Below are the code and all the weights of a small trained network. Each question names an input and a class and asks about switching units off, where a switched-off unit gives its printed mean instead of its output.

import numpy as np


def w(rows, s, z=0):
    codes = np.array(rows[::2]) - 128.0
    scale = np.full(codes.shape[1], s)
    scale[-1] = z or s
    return codes * scale


def norm(h):
    return h / np.sqrt((h * h).mean(-1, keepdims=True) + 1e-5)


def f(y):
    return np.maximum(y, 0)


def log_softmax(a):
    a = a - a.max(-1, keepdims=True)
    return a - np.log(np.exp(a).sum(-1, keepdims=True))


def net(x, mask):
    res = np.array(x, float).reshape(1, 8) / 4 @ E
    u = 0
    for l in range(2):
        y = f(norm(res) @ A[l][:, :-1].T + A[l][:, -1])
        res = res + np.where(mask[u : u + 12], y, B[l][:, -1]) @ B[l][:, :-1]
        u += 12
    return log_softmax(norm(res)[-1] @ U[:, :-1].T + U[:, -1])


A, B = {}, {}
E = w([
[89,199,158,150,93,183,72],'x0',
[175,119,176,92,101,148,43],'x1',
[151,83,173,80,113,103,102],'x2',
[96,47,184,85,116,99,162],'x3',
[86,134,133,89,172,151,108],'x4',
[91,67,64,103,79,207,137],'x5',
[74,98,255,149,134,124,153],'x6',
[193,51,121,165,68,154,141],'x7',
],0.0065)
A[0] = w([
[163,90,179,176,99,102,79,40],'0.n1',
[85,178,127,187,112,136,85,145],'0.n2',
[162,135,1,171,118,171,99,19],'0.n3',
[104,134,143,209,184,38,181,25],'0.n4',
[47,169,149,129,73,207,182,8],'0.n5',
[122,129,207,88,157,87,114,169],'0.n6',
[86,202,169,92,134,129,90,84],'0.n7',
[118,3,87,144,115,93,124,65],'0.n8',
[136,76,157,78,127,124,178,112],'0.n9',
[128,205,149,63,171,124,72,35],'0.n10',
[158,49,90,60,129,197,129,87],'0.n11',
[177,99,202,165,78,122,85,1],'0.n12',
],0.0083,0.0046)
B[0] = w([
[178,145,182,227,102,154,78,184],'0.n1',
[89,78,120,99,123,106,189,206],'0.n2',
[207,125,37,209,208,201,163,199],'0.n3',
[173,222,162,62,72,123,229,205],'0.n4',
[5,163,148,164,76,208,80,183],'0.n5',
[169,176,45,159,104,185,100,254],'0.n6',
[109,151,78,110,97,143,80,200],'0.n7',
[145,95,113,1,99,68,113,194],'0.n8',
[118,101,53,126,94,94,84,199],'0.n9',
[165,128,112,44,191,74,3,185],'0.n10',
[129,149,110,107,143,95,161,203],'0.n11',
[160,132,145,247,127,103,124,192],'0.n12',
],0.0076,0.0049)
A[1] = w([
[163,101,193,211,57,122,103,94],'1.n1',
[141,226,120,164,120,147,122,149],'1.n2',
[114,140,163,77,222,126,62,62],'1.n3',
[184,100,102,102,159,96,108,109],'1.n4',
[103,172,172,163,180,40,171,122],'1.n5',
[192,114,125,111,105,81,129,136],'1.n6',
[141,73,57,141,117,105,132,145],'1.n7',
[11,103,131,147,118,149,121,32],'1.n8',
[137,8,132,88,96,82,115,37],'1.n9',
[155,150,174,192,107,130,125,165],'1.n10',
[159,150,110,146,159,170,155,7],'1.n11',
[162,177,104,117,150,145,201,117],'1.n12',
],0.012,0.0021)
B[1] = w([
[137,133,174,115,250,159,103,255],'1.n1',
[102,64,147,129,116,118,139,249],'1.n2',
[149,157,80,120,107,64,86,195],'1.n3',
[86,168,110,162,114,128,115,225],'1.n4',
[216,142,140,62,91,133,132,186],'1.n5',
[75,92,168,123,125,138,132,236],'1.n6',
[104,90,134,199,144,121,142,220],'1.n7',
[84,186,178,159,118,154,146,203],'1.n8',
[94,87,123,100,123,59,165,213],'1.n9',
[139,110,138,68,188,110,121,216],'1.n10',
[146,123,104,157,107,151,144,169],'1.n11',
[179,138,147,122,72,182,131,225],'1.n12',
],0.011,0.0064)
U = w([
[152,98,40,200,137,207,158,175],'0',
[131,174,75,84,121,77,36,138],'1',
[55,19,119,111,106,54,180,140],'2',
[3,186,172,136,108,193,131,2],'3',
[191,161,169,59,68,143,201,106],'4',
[144,74,214,111,229,129,93,178],'5',
],0.016,0.0016)

Each question gives the input, the list of numbers given to net, and the class t.
The units are the neurons (one row each of A and B). Each row of codes is followed by its name. A weight is (code - 128) times the scale printed after its matrix; where a second scale follows, it is the last column's (A, B and U).
mask holds one flag per neuron, layer by layer. A switched-off neuron (its flag False) gives its mean, the last column of its row in B, instead of its output. The means were averaged over made-up inputs and are rounded, as every weight is.
A unit's drop is (log p(t) with every unit on - log p(t) with that unit switched off) / (log p(t) with every unit on - log p(t) with every unit switched off).
The circuit of an input: a set's keep is (log p(t) with only the set's units on - log p(t) with every unit switched off) / (log p(t) with every unit on - log p(t) with every unit switched off). Starting from the 12 units with the biggest drops (on a tie, the unit counted first), units are removed one at a time, each time the one whose removal leaves the highest keep (on an exact tie, the one counted first), for as long as the keep stays at least 0.8.
units of the circuit, in order: the units of the circuit, biggest drop first
most important unit: the unit with the biggest drop
top k neurons in layer l: the k neurons of layer l with the biggest drops, biggest first
drop of u: that unit's drop, to one decimal
input [7,-3,-4,8,5,-3,-7,-2], class 1: units of the circuit, in order => 0.n10
input [6,5,4,3,6,7,0,5], class 2: units of the circuit, in order => 1.n9, 0.n6
input [-8,-1,-7,-8,-8,-6,-3,-3], class 4: top 2 neurons in layer 0 => 0.n4, 0.n6
input [1,-7,-4,-6,4,-8,-2,-5], class 4: units of the circuit, in order => 0.n4, 1.n5
input [7,4,-1,8,-7,6,-3,6], class 2: top 2 neurons in layer 0 => 0.n8, 0.n11
input [-4,-1,-6,6,-5,2,-3,-6], class 4: top 3 neurons in layer 1 => 1.n12, 1.n2, 1.n5
input [1,-4,2,-2,1,8,5,4], class 3: top 2 neurons in layer 1 => 1.n8, 1.n2
input [-1,3,7,-8,-5,-5,-7,-1], class 0: top 2 neurons in layer 0 => 0.n3, 0.n8
input [-8,-1,4,7,4,-8,-3,-7], class 1: top 2 neurons in layer 1 => 1.n3, 1.n4
input [0,-1,3,-6,-1,-2,5,-5], class 1: top 2 neurons in layer 0 => 0.n10, 0.n7
input [-7,1,-3,5,-2,5,-8,3], class 2: top 2 neurons in layer 0 => 0.n8, 0.n6
input [-6,-2,-8,5,5,7,-5,7], class 2: top 2 neurons in layer 1 => 1.n9, 1.n1
input [4,6,6,-8,3,8,4,5], class 5: drop of 0.n3 => 0.0
input [4,1,-5,-7,-5,2,-3,-8], class 0: most important unit => 0.n3
input [-2,3,6,-2,0,8,-8,-6], class 0: drop of 0.n3 => 0.6
input [-3,0,-5,7,-6,-8,-7,6], class 2: drop of 1.n7 => 0.1
input [-8,7,-5,-2,1,5,0,6], class 2: drop of 0.n8 => 0.7
input [8,4,-5,-1,0,-4,-3,5], class 5: top 2 neurons in layer 1 => 1.n10, 1.n1
